Here is a tiny trained network, its code and every weight. The questions are about switching its units off for an input and a class, where a switched-off unit gives its printed mean instead of its output.

import numpy as np


def w(rows, s, z=0):
    codes = np.array(rows[::2]) - 128.0
    scale = np.full(codes.shape[1], s)
    scale[-1] = z or s
    return codes * scale


def f(y):
    return y / 2 * (1 + np.tanh(0.7978845608 * (y + 0.044715 * y**3)))


def log_softmax(a):
    a = a - a.max(-1, keepdims=True)
    return a - np.log(np.exp(a).sum(-1, keepdims=True))


def net(x, mask):
    res = np.array(x, float).reshape(1, 6) / 4 @ E
    y = f(res @ A[0][:, :-1].T + A[0][:, -1])
    res = res + np.where(mask, y, B[0][:, -1]) @ B[0][:, :-1]
    return log_softmax(res[-1] @ U[:, :-1].T + U[:, -1])


A, B = {}, {}
E = w([
[85,254,135,150,120,135,115],'x0',
[92,114,43,77,59,170,68],'x1',
[152,87,124,114,134,122,129],'x2',
[211,146,68,184,130,198,165],'x3',
[158,146,164,73,10,136,217],'x4',
[80,152,175,55,189,224,156],'x5',
],0.0081)
A[0] = w([
[146,224,164,128,26,141,186,114],'neuron 0',
[83,135,130,194,183,167,33,144],'neuron 1',
[141,112,12,43,80,198,64,162],'neuron 2',
[89,92,160,49,156,203,174,82],'neuron 3',
[141,102,149,95,48,146,222,21],'neuron 4',
[130,120,87,150,96,34,142,96],'neuron 5',
[103,112,81,116,79,140,77,111],'neuron 6',
[121,204,79,149,121,162,90,209],'neuron 7',
[13,156,202,68,145,11,110,253],'neuron 8',
[120,149,116,221,16,34,127,94],'neuron 9',
[190,144,71,221,171,153,255,234],'neuron 10',
[172,125,230,181,142,107,149,55],'neuron 11',
[168,150,201,179,169,99,125,55],'neuron 12',
[150,180,94,205,133,249,169,173],'neuron 13',
[162,74,95,181,219,168,68,225],'neuron 14',
[162,108,85,152,104,48,118,24],'neuron 15',
[180,123,198,150,180,105,186,67],'neuron 16',
[86,199,161,85,163,182,125,163],'neuron 17',
],0.0083,0.0031)
B[0] = w([
[124,172,64,53,108,121,139,227],'neuron 0',
[116,223,94,16,126,57,202,208],'neuron 1',
[42,137,211,178,82,121,127,236],'neuron 2',
[209,232,146,181,217,152,57,198],'neuron 3',
[108,214,42,50,170,35,135,199],'neuron 4',
[171,183,138,157,210,164,95,171],'neuron 5',
[89,232,154,201,91,159,184,172],'neuron 6',
[147,126,153,171,62,123,169,198],'neuron 7',
[180,45,124,159,49,57,64,254],'neuron 8',
[160,204,165,125,210,174,78,213],'neuron 9',
[119,85,151,131,68,101,76,250],'neuron 10',
[9,166,156,103,110,168,119,172],'neuron 11',
[75,154,165,114,102,159,180,161],'neuron 12',
[189,95,132,128,86,84,44,223],'neuron 13',
[135,147,127,56,114,69,140,236],'neuron 14',
[128,255,149,126,201,158,96,167],'neuron 15',
[32,116,188,143,93,128,133,182],'neuron 16',
[186,176,143,154,152,166,83,203],'neuron 17',
],0.0077,0.008)
U = w([
[102,165,61,35,152,70,158,66],'0',
[159,163,145,144,214,177,63,101],'1',
[11,132,178,149,98,152,139,84],'2',
[174,73,129,136,80,87,69,75],'3',
[126,117,118,110,126,128,110,244],'4',
[145,124,126,125,124,111,131,213],'5',
[125,77,73,149,154,166,156,129],'6',
[110,79,53,181,196,226,203,56],'7',
],0.013,0.011)

Each question gives the input, the list of numbers given to net, and the class t.
The units are the neurons (one row each of A and B). Each row of codes is followed by its name. A weight is (code - 128) times the scale printed after its matrix; where a second scale follows, it is the last column's (A, B and U).
mask holds one flag per neuron, in row order. A switched-off neuron (its flag False) gives its mean, the last column of its row in B, instead of its output. The means were averaged over made-up inputs and are rounded, as every weight is.
A unit's drop is (log p(t) with every unit on - log p(t) with that unit switched off) / (log p(t) with every unit on - log p(t) with every unit switched off).
The circuit of an input: a set's keep is (log p(t) with only the set's units on - log p(t) with every unit switched off) / (log p(t) with every unit on - log p(t) with every unit switched off). Starting from the 12 units with the biggest drops (on a tie, the unit counted first), units are removed one at a time, each time the one whose removal leaves the highest keep (on an exact tie, the one counted first), for as long as the keep stays at least 0.8.
units of the circuit, in order: the units of the circuit, biggest drop first
unit that matters most: the unit with the biggest drop
k most important neurons: the k neurons with the biggest drops, biggest first
drop of u: that unit's drop, to one decimal
input [-7,-1,1,1,7,-2], class 0: unit that matters most => neuron 4
input [-8,-5,-7,-8,8,5], class 0: 2 most important neurons => (neuron 4; neuron 10)
input [1,3,4,7,7,-5], class 0: 2 most important neurons => (neuron 4; neuron 0)
input [-2,5,6,8,-4,2], class 3: units of the circuit, in order => (neuron 13; neuron 10)
input [-2,-7,-1,7,-6,-2], class 2: units of the circuit, in order => (neuron 16; neuron 12)
input [3,-7,-1,-2,-3,-7], class 1: 4 most important neurons => (neuron 9; neuron 5; neuron 2; neuron 15)
input [7,-7,-2,1,0,-3], class 2: 2 most important neurons => (neuron 11; neuron 12)
input [7,-4,1,7,4,-7], class 1: 4 most important neurons => (neuron 9; neuron 8; neuron 5; neuron 15)
input [-5,-6,4,-2,1,0], class 2: units of the circuit, in order => (neuron 16; neuron 11)
input [-2,-8,-2,3,-3,-8], class 1: 2 most important neurons => (neuron 9; neuron 5)
input [-5,6,4,-4,5,0], class 2: 2 most important neurons => (neuron 2; neuron 6)
input [1,-1,5,5,-5,-1], class 0: 3 most important neurons => (neuron 8; neuron 1; neuron 14)
input [-3,-7,-7,-7,-5,-2], class 2: 2 most important neurons => (neuron 11; neuron 12)
input [5,3,-5,8,2,-3], class 3: units of the circuit, in order => (neuron 13)
input [5,-7,5,-8,-4,-1], class 3: 4 most important neurons => (neuron 8; neuron 2; neuron 6; neuron 15)
input [7,-4,1,3,7,-7], class 0: 4 most important neurons => (neuron 0; neuron 4; neuron 3; neuron 17)
input [8,3,0,1,7,8], class 1: 3 most important neurons => (neuron 17; neuron 3; neuron 1)
input [1,-2,2,-4,3,2], class 3: 2 most important neurons => (neuron 8; neuron 1)
input [0,8,-2,5,2,-8], class 1: drop of neuron 5 => 0.2
input [3,-1,-5,0,2,-5], class 1: units of the circuit, in order => (neuron 9)
input [-3,-8,-4,-6,-4,0], class 2: drop of neuron 12 => 0.2
input [1,3,-6,4,3,-8], class 1: drop of neuron 9 => 0.3
